Below is a small trained network, with its code and all its weights. Each question gives an input and a class and asks what happens when units are switched off, that is, made to give their printed mean instead of their output.

import numpy as np


def w(rows, s, z=0):
    codes = np.array(rows[::2]) - 128.0
    scale = np.full(codes.shape[1], s)
    scale[-1] = z or s
    return codes * scale


def norm(h):
    return h / np.sqrt((h * h).mean(-1, keepdims=True) + 1e-5)


def f(y):
    return y / 2 * (1 + np.tanh(0.7978845608 * (y + 0.044715 * y**3)))


def log_softmax(a):
    a = a - a.max(-1, keepdims=True)
    return a - np.log(np.exp(a).sum(-1, keepdims=True))


def net(x, mask):
    res = np.array(x, float).reshape(1, 5) / 4 @ E
    u = 0
    for l in range(2):
        y = f(norm(res) @ A[l][:, :-1].T + A[l][:, -1])
        res = res + np.where(mask[u : u + 10], y, B[l][:, -1]) @ B[l][:, :-1]
        u += 10
    return log_softmax(norm(res)[-1] @ U[:, :-1].T + U[:, -1])


A, B = {}, {}
E = w([
[78,125,195,113,95,127,150,42],'x0',
[169,85,205,160,156,211,159,162],'x1',
[118,120,172,244,80,79,157,94],'x2',
[117,84,99,144,100,196,137,250],'x3',
[254,130,194,146,151,63,142,137],'x4',
],0.0062)
A[0] = w([
[153,54,123,92,217,190,128,78,72],'L0N1',
[143,167,97,92,184,126,146,156,118],'L0N2',
[109,92,50,89,67,246,162,254,17],'L0N3',
[137,172,103,77,182,144,98,151,127],'L0N4',
[184,74,96,149,169,132,71,251,54],'L0N5',
[195,93,88,90,65,155,142,82,48],'L0N6',
[189,161,196,152,119,68,177,93,186],'L0N7',
[47,88,119,132,107,148,139,47,183],'L0N8',
[174,127,193,148,109,64,156,111,166],'L0N9',
[42,110,202,137,118,171,118,195,254],'L0N10',
],0.0088,0.0019)
B[0] = w([
[114,131,163,118,126,116,39,152,158],'L0N1',
[188,99,94,150,143,180,93,189,157],'L0N2',
[180,87,58,217,107,231,174,27,255],'L0N3',
[172,163,74,153,115,123,134,159,173],'L0N4',
[119,104,145,141,148,37,187,11,203],'L0N5',
[113,190,138,141,134,173,109,90,126],'L0N6',
[136,96,64,142,110,213,114,54,212],'L0N7',
[107,110,174,104,194,73,146,139,192],'L0N8',
[184,90,120,210,186,164,139,46,195],'L0N9',
[187,61,101,178,86,132,167,1,193],'L0N10',
],0.0076,0.0085)
A[1] = w([
[155,254,132,139,101,183,124,179,114],'L1N1',
[124,96,150,138,85,96,147,163,5],'L1N2',
[96,173,58,109,131,158,98,166,33],'L1N3',
[185,104,186,154,64,156,122,120,96],'L1N4',
[113,146,188,168,91,148,128,147,4],'L1N5',
[188,169,70,70,144,159,99,119,201],'L1N6',
[115,125,105,179,66,93,207,193,39],'L1N7',
[54,143,176,111,158,126,67,102,102],'L1N8',
[58,92,113,154,47,155,186,132,98],'L1N9',
[134,42,196,215,114,204,156,145,187],'L1N10',
],0.0094,0.0026)
B[1] = w([
[23,233,160,83,181,204,105,141,125],'L1N1',
[41,138,196,36,114,169,174,174,114],'L1N2',
[184,171,107,146,111,146,108,158,135],'L1N3',
[134,84,84,163,76,189,130,158,171],'L1N4',
[140,67,184,71,142,142,48,99,114],'L1N5',
[108,85,188,165,2,164,84,143,185],'L1N6',
[83,193,113,119,177,12,115,181,128],'L1N7',
[121,139,123,146,164,128,255,123,141],'L1N8',
[210,60,124,138,87,180,116,116,170],'L1N9',
[194,24,11,153,49,137,96,55,255],'L1N10',
],0.0067,0.0092)
U = w([
[74,193,178,85,209,74,241,94,36],'0',
[159,192,150,92,87,185,18,249,7],'1',
[198,63,65,182,92,177,149,20,252],'2',
],0.011,0.0028)

Each question gives the input, the list of numbers given to net, and the class t.
The units are the neurons (one row each of A and B). Each row of codes is followed by its name. A weight is (code - 128) times the scale printed after its matrix; where a second scale follows, it is the last column's (A, B and U).
mask holds one flag per neuron, layer by layer. A switched-off neuron (its flag False) gives its mean, the last column of its row in B, instead of its output. The means were averaged over made-up inputs and are rounded, as every weight is.
A unit's drop is (log p(t) with every unit on - log p(t) with that unit switched off) / (log p(t) with every unit on - log p(t) with every unit switched off).
most important unit: the unit with the biggest drop
k most important neurons: the k neurons with the biggest drops, biggest first
k most important neurons of layer l: the k neurons of layer l with the biggest drops, biggest first
drop of u: that unit's drop, to one decimal
input [4,-2,-1,0,-5], class 0: most important unit => L0N8
input [-1,-8,0,0,-1], class 1: 2 most important neurons of layer 0 => [L0N5; L0N3]
input [5,-4,-5,4,4], class 1: 2 most important neurons => [L0N10; L0N9]
input [-8,-3,7,-5,-6], class 0: 2 most important neurons of layer 0 => [L0N3; L0N7]
input [2,-8,8,-4,-5], class 0: 3 most important neurons => [L0N3; L1N10; L0N8]
input [-4,8,-4,-8,0], class 1: 3 most important neurons => [L0N3; L0N10; L0N1]
input [-1,2,-3,-8,-4], class 0: 3 most important neurons => [L0N3; L1N8; L1N10]
input [8,4,-1,-2,-3], class 0: 2 most important neurons => [L0N8; L0N3]
input [-1,7,-7,-7,3], class 1: 2 most important neurons of layer 0 => [L0N3; L0N10]
input [5,8,-8,-6,-6], class 0: 2 most important neurons => [L0N3; L1N10]
input [7,-4,0,-8,-3], class 0: drop of L1N10 => 0.1
input [-2,-8,-8,-5,8], class 1: drop of L0N3 => 0.3
input [8,-4,-2,-8,-3], class 0: drop of L0N6 => 0.0
input [-6,1,0,-8,-5], class 1: most important neuron => [L0N5]
